Here is a tiny trained network, its code and every weight. The questions are about switching its units off for an input and a target symbol, where a switched-off unit gives its printed mean instead of its output.

import numpy as np


def w(rows, s, z=0):
    codes = np.array(rows[::2]) - 128.0
    scale = np.full(codes.shape[1], s)
    scale[-1] = z or s
    return codes * scale


def norm(h):
    return h / np.sqrt((h * h).mean(-1, keepdims=True) + 1e-5)


def f(y):
    return np.maximum(y, 0)


def softmax(a):
    e = np.exp(a - a.max(-1, keepdims=True))
    return e / e.sum(-1, keepdims=True)


def log_softmax(a):
    a = a - a.max(-1, keepdims=True)
    return a - np.log(np.exp(a).sum(-1, keepdims=True))


def net(x, mask):
    ids = ['ΓΔΠΩαβεηλξφψ'.index(c) for c in x.split()]
    T = len(ids)
    res = E[ids] + P[:T]
    r = norm(res)
    for j in range(2):
        rows = slice(3 * j, 3 * j + 3)
        q, k, v = (r @ M[0][rows].T for M in (Q, K, V))
        z = softmax(np.where(np.tri(T) > 0, q @ k.T / 3**0.5, -1e9)) @ v
        o = O[0][rows]
        res = res + np.where(mask[j], z, o[:, -1]) @ o[:, :-1]
    y = f(norm(res) @ A[0][:, :-1].T + A[0][:, -1])
    res = res + np.where(mask[2:10], y, B[0][:, -1]) @ B[0][:, :-1]
    return log_softmax(norm(res)[-1] @ U[:, :-1].T + U[:, -1])


Q, K, V, O, A, B = {}, {}, {}, {}, {}, {}
E = w([
[101,157,28,18,152,123],'Γ',
[93,69,114,114,168,158],'Δ',
[28,226,65,44,117,119],'Π',
[149,80,115,144,140,189],'Ω',
[68,93,105,194,149,154],'α',
[117,161,80,211,137,199],'β',
[99,147,126,56,57,166],'ε',
[1,163,46,118,182,132],'η',
[128,154,72,157,192,225],'λ',
[134,125,131,32,170,226],'ξ',
[98,119,105,145,198,196],'φ',
[130,115,136,164,125,204],'ψ',
],0.0051)
P = w([
[135,105,140,137,119,125],'0',
[146,146,10,117,60,150],'1',
[29,131,160,145,130,192],'2',
[135,111,145,140,126,118],'3',
[132,109,32,90,94,137],'4',
[25,160,177,151,141,173],'5',
[141,116,150,140,128,113],'6',
[118,106,33,90,100,143],'7',
[37,183,192,144,141,154],'8',
[143,124,157,139,133,106],'9',
[116,96,31,92,104,150],'10',
[48,205,206,144,146,136],'11',
[140,130,162,140,138,98],'12',
],0.013)
Q[0] = w([
[74,122,206,206,195,142],'head 1',
[163,125,143,93,171,221],'head 1',
[19,128,244,184,122,190],'head 1',
[167,100,39,147,145,6],'head 2',
[228,103,135,50,98,82],'head 2',
[155,160,96,99,228,179],'head 2',
],0.014)
K[0] = w([
[170,152,138,161,186,60],'head 1',
[175,117,158,107,173,204],'head 1',
[199,196,244,133,146,7],'head 1',
[87,78,26,146,69,178],'head 2',
[85,103,138,75,68,223],'head 2',
[158,136,104,90,253,184],'head 2',
],0.013)
V[0] = w([
[115,143,132,224,228,111],'head 1',
[130,254,126,191,122,251],'head 1',
[96,100,116,89,234,186],'head 1',
[87,81,150,148,125,10],'head 2',
[189,140,2,72,155,90],'head 2',
[98,144,48,214,109,115],'head 2',
],0.0069)
O[0] = w([
[142,92,81,158,121,172,4],'head 1',
[178,253,123,148,69,201,102],'head 1',
[143,136,45,179,155,75,157],'head 1',
[144,94,65,73,141,199,53],'head 2',
[146,209,81,130,203,81,45],'head 2',
[194,191,181,75,179,177,80],'head 2',
],0.0081,0.0042)
A[0] = w([
[73,150,63,145,178,52,161],'neuron 1',
[2,106,177,141,126,173,156],'neuron 2',
[82,192,204,97,161,205,113],'neuron 3',
[10,175,122,102,65,112,56],'neuron 4',
[189,39,96,139,73,159,95],'neuron 5',
[100,169,203,170,92,178,6],'neuron 6',
[162,167,60,121,106,131,255],'neuron 7',
[83,196,113,145,138,249,50],'neuron 8',
],0.0093,0.0063)
B[0] = w([
[128,155,149,84,70,164,212],'neuron 1',
[195,199,117,78,131,136,255],'neuron 2',
[73,102,182,182,148,72,178],'neuron 3',
[168,76,134,203,173,181,199],'neuron 4',
[108,188,152,160,151,85,156],'neuron 5',
[61,91,7,137,165,149,153],'neuron 6',
[83,108,118,48,167,150,214],'neuron 7',
[183,69,121,118,73,39,159],'neuron 8',
],0.011,0.0095)
U = w([
[119,254,96,50,147,64,97],'Γ',
[72,49,62,55,127,231,100],'Δ',
[204,154,124,186,186,43,251],'Π',
[245,121,125,163,222,198,136],'Ω',
[240,81,210,76,57,132,56],'α',
[46,123,126,139,5,62,79],'β',
[10,127,228,151,167,146,47],'ε',
[152,18,96,118,174,40,199],'η',
[81,115,54,206,173,102,228],'λ',
[137,232,126,197,58,196,99],'ξ',
[253,103,33,156,120,121,225],'φ',
[133,8,96,195,84,204,177],'ψ',
],0.008,0.0034)

Each question gives the input, a string of symbols that net reads in full, and the target symbol t.
The units are the heads (3 rows each of Q, K, V and O) and the neurons (one row each of A and B). Each row of codes is followed by its name. A weight is (code - 128) times the scale printed after its matrix; where a second scale follows, it is the last column's (O, A, B and U).
mask holds one flag per unit, heads first, then neurons. A switched-off unit (its flag False) gives its mean, the last column of its rows in O or B, instead of its output. The means were averaged over made-up inputs and are rounded, as every weight is.
A unit's drop is (log p(t) with every unit on - log p(t) with that unit switched off) / (log p(t) with every unit on - log p(t) with every unit switched off).
The circuit of an input: a set's keep is (log p(t) with only the set's units on - log p(t) with every unit switched off) / (log p(t) with every unit on - log p(t) with every unit switched off). Starting from all 10 units, units are removed one at a time, each time the one whose removal leaves the highest keep (on an exact tie, the one counted first), for as long as the keep stays at least 0.8.
circuit, biggest first: the units of the circuit, biggest drop first
k most important neurons: the k neurons with the biggest drops, biggest first
which heads matter: for each layer, one digit per head in row order, 1 if its drop is at least 0.15 and else 0, layers parted by /
input Π ξ Ω ψ ξ ε ξ α, target Γ: circuit, biggest first : [head 2]
input Π Π Π φ ε λ, target φ: circuit, biggest first : [head 1; neuron 8]
input ξ ξ Π λ ε ξ, target λ: which heads matter : 11
input ξ ε ξ ξ Π ξ Ω α ξ, target Ω: circuit, biggest first : [neuron 2; neuron 4; neuron 1]
input ψ ξ Ω, target ψ: circuit, biggest first : [neuron 6; neuron 8; neuron 7]
input ξ Δ ε Ω, target Π: which heads matter : 10
input Δ Ω α α ξ ε η ξ Δ η ε ε φ, target λ: which heads matter : 10
input ψ ε ε ξ Δ ξ ψ Ω Γ, target ψ: which heads matter : 11
input λ ε ε, target λ: 3 most important neurons : [neuron 6; neuron 3; neuron 1]
input α η ε ε ε Δ ξ φ ε ψ Ω η, target ψ: circuit, biggest first : [head 2; head 1; neuron 4]
input η β ε ε ξ α Ω λ Δ, target Ω: circuit, biggest first : [neuron 2; neuron 4]
input Ω ξ ψ Π, target ε: 2 most important neurons : [neuron 3; neuron 2]
input ε α ψ α ε ε, target α: 3 most important neurons : [neuron 8; neuron 2; neuron 7]
input ψ ξ ξ, target ψ: 3 most important neurons : [neuron 6; neuron 8; neuron 3]
input Δ ψ λ ε ε ψ ψ ε ε, target ψ: circuit, biggest first : [neuron 6; head 1; neuron 4; neuron 8]
input ε ε ξ ε ε ξ η ξ ε, target η: 2 most important neurons : [neuron 8; neuron 3]
input Δ ε Δ Ω α ξ, target Ω: 4 most important neurons : [neuron 2; neuron 1; neuron 7; neuron 4]
input β η ε Ω Δ ψ ε Π ξ Π ξ ξ, target Π: 2 most important neurons : [neuron 3; neuron 2]
input φ α Π ε ψ, target Γ: 2 most important neurons : [neuron 4; neuron 6]
input η ε ξ, target η: which heads matter : 10
input ξ ε ξ, target ξ: which heads matter : 11
input Γ Γ α ξ ψ α ε ε ξ ε φ, target Γ: which heads matter : 01
input λ Γ Δ ξ η ξ ξ ψ ξ ξ, target β: most important neuron : [neuron 1]
input ξ ε ψ ε φ ε ψ α ε ε ε ξ α, target Ω: 3 most important neurons : [neuron 5; neuron 3; neuron 1]
input ξ Γ ξ ξ ε η Δ, target η: which heads matter : 10
input β λ ψ η β ξ ε ξ ξ ξ ε η, target ξ: which heads matter : 01
input Ω ε ψ, target Ω: which heads matter : 00
input Π ξ Π λ β λ Δ Π λ, target Δ: which heads matter : 11
input Π Δ Δ Ω α ε Ω Γ ξ ξ ε Π, target ξ: which heads matter : 01
